Below are the code and all the weights of a small trained network. Each question names an input and a target symbol and asks about switching units off, where a switched-off unit gives its printed mean instead of its output.

import numpy as np


def w(rows, s, z=0):
    codes = np.array(rows[::2]) - 128.0
    scale = np.full(codes.shape[1], s)
    scale[-1] = z or s
    return codes * scale


def norm(h):
    return h / np.sqrt((h * h).mean(-1, keepdims=True) + 1e-5)


def f(y):
    return y / 2 * (1 + np.tanh(0.7978845608 * (y + 0.044715 * y**3)))


def softmax(a):
    e = np.exp(a - a.max(-1, keepdims=True))
    return e / e.sum(-1, keepdims=True)


def log_softmax(a):
    a = a - a.max(-1, keepdims=True)
    return a - np.log(np.exp(a).sum(-1, keepdims=True))


def net(x, mask):
    ids = ['αβγζλξσφψω'.index(c) for c in x.split()]
    T = len(ids)
    res = E[ids] + P[:T]
    u = 0
    for l in range(2):
        q, k, v = (norm(res) @ M[l].T for M in (Q, K, V))
        z = softmax(np.where(np.tri(T) > 0, q @ k.T / 4**0.5, -1e9)) @ v
        res = res + np.where(mask[u], z, O[l][:, -1]) @ O[l][:, :-1]
        u += 1
        y = f(norm(res) @ A[l][:, :-1].T + A[l][:, -1])
        res = res + np.where(mask[u : u + 4], y, B[l][:, -1]) @ B[l][:, :-1]
        u += 4
    return log_softmax(norm(res)[-1] @ U[:, :-1].T + U[:, -1])


Q, K, V, O, A, B = {}, {}, {}, {}, {}, {}
E = w([
[54,139,119,169,66],'α',
[102,68,152,68,142],'β',
[108,145,165,80,151],'γ',
[109,117,138,150,148],'ζ',
[14,179,186,173,156],'λ',
[159,108,96,140,251],'ξ',
[109,222,133,110,93],'σ',
[197,190,157,155,170],'φ',
[84,41,138,234,93],'ψ',
[173,62,84,160,111],'ω',
],0.031)
P = w([
[152,122,254,240,189],'0',
[160,142,225,206,191],'1',
[150,140,211,173,190],'2',
[160,139,194,145,200],'3',
[159,136,172,130,184],'4',
[169,148,155,111,194],'5',
[165,145,134,96,167],'6',
[175,151,120,84,183],'7',
[170,152,99,78,166],'8',
[168,154,77,71,170],'9',
[178,159,58,68,168],'10',
[168,161,28,75,127],'11',
],0.009)
Q[0] = w([
[149,139,155,26,217],'0.h0',
[123,2,159,71,93],'0.h0',
[125,63,53,199,111],'0.h0',
[100,92,44,74,42],'0.h0',
],0.041)
K[0] = w([
[254,129,213,65,199],'0.h0',
[65,24,190,88,84],'0.h0',
[71,45,30,153,111],'0.h0',
[66,78,123,15,86],'0.h0',
],0.035)
V[0] = w([
[56,138,105,186,173],'0.h0',
[144,128,246,181,83],'0.h0',
[166,161,131,146,193],'0.h0',
[147,133,141,123,122],'0.h0',
],0.012)
O[0] = w([
[195,102,198,123,87,148],'0.h0',
[147,106,90,112,118,238],'0.h0',
[164,109,183,110,250,254],'0.h0',
[120,130,117,122,147,147],'0.h0',
],0.018,0.0072)
A[0] = w([
[175,153,132,72,127,254],'0.n0',
[198,87,23,38,131,198],'0.n1',
[55,179,207,174,112,78],'0.n2',
[67,25,125,4,133,121],'0.n3',
],0.037,0.0073)
B[0] = w([
[23,169,96,131,150,250],'0.n0',
[246,184,193,3,168,233],'0.n1',
[211,147,224,15,117,181],'0.n2',
[93,130,239,232,185,235],'0.n3',
],0.026,0.016)
Q[1] = w([
[186,251,181,182,131],'1.h0',
[7,134,236,161,164],'1.h0',
[105,166,136,77,2],'1.h0',
[188,246,144,135,187],'1.h0',
],0.044)
K[1] = w([
[230,227,128,133,169],'1.h0',
[3,252,153,181,181],'1.h0',
[121,171,161,46,41],'1.h0',
[173,185,161,94,226],'1.h0',
],0.041)
V[1] = w([
[4,31,205,232,96],'1.h0',
[35,149,147,156,178],'1.h0',
[133,108,80,55,115],'1.h0',
[33,60,84,56,118],'1.h0',
],0.016)
O[1] = w([
[162,177,134,61,36,31],'1.h0',
[165,6,105,82,105,250],'1.h0',
[124,144,154,148,173,96],'1.h0',
[159,111,169,105,155,93],'1.h0',
],0.02,0.011)
A[1] = w([
[145,154,136,130,98,4],'1.n0',
[143,158,2,65,142,14],'1.n1',
[153,117,110,97,84,235],'1.n2',
[86,94,27,179,142,120],'1.n3',
],0.067,0.0023)
B[1] = w([
[104,180,115,153,109,169],'1.n0',
[126,144,254,113,216,253],'1.n1',
[154,66,87,105,126,182],'1.n2',
[88,80,49,147,141,195],'1.n3',
],0.078,0.016)
U = w([
[94,190,122,165,101,208],'α',
[184,92,180,254,88,192],'β',
[52,99,185,115,54,76],'γ',
[50,172,116,26,118,8],'ζ',
[161,52,160,95,95,37],'λ',
[199,181,82,152,181,101],'ξ',
[109,124,116,142,130,8],'σ',
[66,101,75,169,165,242],'φ',
[127,125,104,136,88,254],'ψ',
[188,159,163,91,91,111],'ω',
],0.014,0.0035)

Each question gives the input, a string of symbols that net reads in full, and the target symbol t.
The units are the heads (4 rows each of Q, K, V and O) and the neurons (one row each of A and B). Each row of codes is followed by its name. A weight is (code - 128) times the scale printed after its matrix; where a second scale follows, it is the last column's (O, A, B and U).
mask holds one flag per unit, layer by layer, with each layer's heads first. A switched-off unit (its flag False) gives its mean, the last column of its rows in O or B, instead of its output. The means were averaged over made-up inputs and are rounded, as every weight is.
A unit's drop is (log p(t) with every unit on - log p(t) with that unit switched off) / (log p(t) with every unit on - log p(t) with every unit switched off).
The circuit of an input: a set's keep is (log p(t) with only the set's units on - log p(t) with every unit switched off) / (log p(t) with every unit on - log p(t) with every unit switched off). Starting from all 10 units, units are removed one at a time, each time the one whose removal leaves the highest keep (on an exact tie, the one counted first), for as long as the keep stays at least 0.8.
units of the circuit, in order: the units of the circuit, biggest drop first
most important unit: the unit with the biggest drop
k most important neurons of layer l: the k neurons of layer l with the biggest drops, biggest first
drop of u: that unit's drop, to one decimal
input σ λ β φ φ φ σ λ, target λ: 2 most important neurons of layer 0	0.n2, 0.n0
input ζ φ ξ, target ξ: 2 most important neurons of layer 1	1.n1, 1.n3
input α ψ σ σ β γ ω σ σ ζ β ξ, target φ: most important unit	0.h0
input α ω σ λ ξ ζ β, target β: units of the circuit, in order	0.n3, 1.n1
input γ ψ β ζ φ ξ, target ξ: units of the circuit, in order	1.n1, 0.n1
input σ ξ α, target α: 2 most important neurons of layer 1	1.n0, 1.n1
input σ σ σ σ ψ σ σ ζ, target λ: units of the circuit, in order	1.h0, 0.n1, 0.h0, 1.n2
input σ ζ ψ, target ψ: 3 most important neurons of layer 0	0.n1, 0.n0, 0.n3
input σ λ ξ, target φ: 3 most important neurons of layer 0	0.n3, 0.n1, 0.n2
input α ω ω λ σ β ψ, target ψ: 3 most important neurons of layer 0	0.n1, 0.n0, 0.n2
input σ ω ω α ζ ξ γ ζ λ φ, target φ: 2 most important neurons of layer 0	0.n2, 0.n3
input φ σ ζ ψ σ ζ ψ λ ω ζ, target ω: 2 most important neurons of layer 0	0.n1, 0.n3
input ξ ζ λ σ ψ σ σ φ σ, target φ: 2 most important neurons of layer 0	0.n2, 0.n1
input β β ζ λ σ φ ζ, target φ: units of the circuit, in order	1.n1
input γ ξ γ φ, target φ: 2 most important neurons of layer 0	0.n3, 0.n1
input σ α λ, target ω: 2 most important neurons of layer 1	1.n1, 1.n3
input γ σ γ ζ, target λ: drop of 0.n1	0.4
input ζ α γ, target γ: drop of 1.n3	0.3
input σ ξ φ ξ ξ ξ ψ λ, target λ: drop of 1.h0	0.4
input ψ σ β, target β: most important neuron of layer 1	1.n1
